Below is a small trained network, with its code and all its weights. Each question gives an input and a class and asks what happens when units are switched off, that is, made to give their printed mean instead of their output.

import numpy as np


def w(rows, s, z=0):
    codes = np.array(rows[::2]) - 128.0
    scale = np.full(codes.shape[1], s)
    scale[-1] = z or s
    return codes * scale


def f(y):
    return np.maximum(y, 0)


def log_softmax(a):
    a = a - a.max(-1, keepdims=True)
    return a - np.log(np.exp(a).sum(-1, keepdims=True))


def net(x, mask):
    res = np.array(x, float).reshape(1, 6) / 4 @ E
    y = f(res @ A[0][:, :-1].T + A[0][:, -1])
    res = res + np.where(mask, y, B[0][:, -1]) @ B[0][:, :-1]
    return log_softmax(res[-1] @ U[:, :-1].T + U[:, -1])


A, B = {}, {}
E = w([
[104,130,74,46,130,166,114,131,21,48,231,85],'x0',
[55,152,176,55,145,239,82,158,101,197,62,61],'x1',
[164,218,100,132,123,104,19,118,184,166,197,120],'x2',
[103,3,20,124,119,114,53,129,174,152,93,68],'x3',
[167,40,217,209,113,164,29,151,43,147,170,205],'x4',
[162,86,100,60,133,177,194,151,161,250,219,192],'x5',
],0.0049)
A[0] = w([
[107,76,138,121,139,133,197,132,97,104,99,125,115],'n1',
[116,211,46,84,132,113,223,127,191,110,98,72,2],'n2',
[121,127,77,58,128,143,115,133,35,57,213,92,79],'n3',
[114,45,57,122,113,123,87,132,152,136,109,108,30],'n4',
[115,168,146,164,140,111,62,118,109,14,54,97,29],'n5',
[165,99,78,192,118,47,175,105,157,67,190,176,75],'n6',
[115,48,146,131,135,127,221,138,90,106,85,138,114],'n7',
[145,130,173,176,127,96,144,132,207,192,48,151,52],'n8',
[136,218,99,137,138,99,21,134,178,164,197,133,71],'n9',
[133,246,226,126,117,140,205,134,88,111,164,172,42],'n10',
[120,52,65,115,123,122,90,131,144,130,110,108,45],'n11',
[148,58,202,184,128,148,55,137,72,146,179,162,7],'n12',
[141,88,110,74,141,169,190,129,151,229,214,171,36],'n13',
[98,154,169,67,126,200,88,119,102,200,67,87,61],'n14',
],0.013,0.0019)
B[0] = w([
[154,149,114,93,77,172,115,87,128,128,133,97,176],'n1',
[120,47,144,82,118,106,70,113,85,129,135,245,238],'n2',
[114,179,153,201,146,161,186,103,200,148,116,216,249],'n3',
[150,101,102,148,218,105,120,88,137,125,130,76,197],'n4',
[133,122,123,166,33,29,156,163,96,149,136,88,219],'n5',
[96,164,169,94,181,174,114,252,109,131,131,96,223],'n6',
[155,168,120,79,63,196,114,85,134,124,130,86,195],'n7',
[108,176,133,194,142,156,187,89,178,128,142,209,213],'n8',
[159,147,116,70,54,219,142,61,122,114,112,69,213],'n9',
[146,70,70,153,230,102,100,85,155,132,119,44,235],'n10',
[143,103,101,148,203,107,118,97,143,128,126,79,191],'n11',
[109,64,123,62,128,97,93,104,106,124,126,239,218],'n12',
[122,138,132,188,32,21,142,158,92,118,112,81,232],'n13',
[116,163,160,99,181,164,123,248,117,110,150,113,215],'n14',
],0.017,0.011)
U = w([
[101,49,140,63,119,101,64,102,82,125,135,231,26],'0',
[160,82,59,166,232,99,104,88,165,129,117,44,78],'1',
[122,143,134,192,26,25,171,166,77,136,115,83,57],'2',
[96,192,159,203,138,169,217,94,219,149,131,204,177],'3',
[90,177,189,79,176,179,114,254,102,108,157,93,253],'4',
[187,170,106,49,42,223,125,56,125,103,111,75,202],'5',
],0.0081,0.00065)

Each question gives the input, the list of numbers given to net, and the class t.
The units are the neurons (one row each of A and B). Each row of codes is followed by its name. A weight is (code - 128) times the scale printed after its matrix; where a second scale follows, it is the last column's (A, B and U).
mask holds one flag per neuron, in row order. A switched-off neuron (its flag False) gives its mean, the last column of its row in B, instead of its output. The means were averaged over made-up inputs and are rounded, as every weight is.
A unit's drop is (log p(t) with every unit on - log p(t) with that unit switched off) / (log p(t) with every unit on - log p(t) with every unit switched off).
unit that matters most: the unit with the biggest drop
top k neurons: the k neurons with the biggest drops, biggest first
drop when u is switched off: that unit's drop, to one decimal
input [-8,0,3,3,-4,-8], class 2: top 2 neurons -> [n5 n3]
input [2,6,4,2,3,5], class 4: unit that matters most -> n14
input [2,1,-6,4,-1,-4], class 5: top 2 neurons -> [n7 n10]
input [5,-2,2,1,3,5], class 2: top 3 neurons -> [n13 n8 n2]
input [-8,-2,-2,6,-4,-1], class 3: top 2 neurons -> [n8 n10]
input [7,-5,8,-4,2,-6], class 5: top 2 neurons -> [n9 n8]
input [-6,2,-5,3,-6,3], class 0: top 2 neurons -> [n2 n3]
input [6,-6,-5,2,6,-7], class 2: top 3 neurons -> [n5 n2 n8]
input [-1,-8,-7,-6,7,7], class 4: top 4 neurons -> [n6 n2 n5 n9]
input [-3,-4,8,7,-5,1], class 5: top 2 neurons -> [n9 n10]
input [1,3,-7,-1,-7,-6], class 0: top 2 neurons -> [n2 n9]
input [0,6,-6,0,4,-1], class 4: top 3 neurons -> [n14 n9 n2]
input [-3,7,3,-1,-4,-8], class 2: top 2 neurons -> [n5 n6]
input [-1,3,0,-5,6,-2], class 0: unit that matters most -> n12
input [-2,-3,0,-8,6,0], class 1: drop when n2 is switched off -> 0.5
input [-3,0,-5,4,1,-5], class 2: drop when n12 is switched off -> 0.1
input [2,-8,-7,-3,-7,5], class 4: drop when n9 is switched off -> 0.3
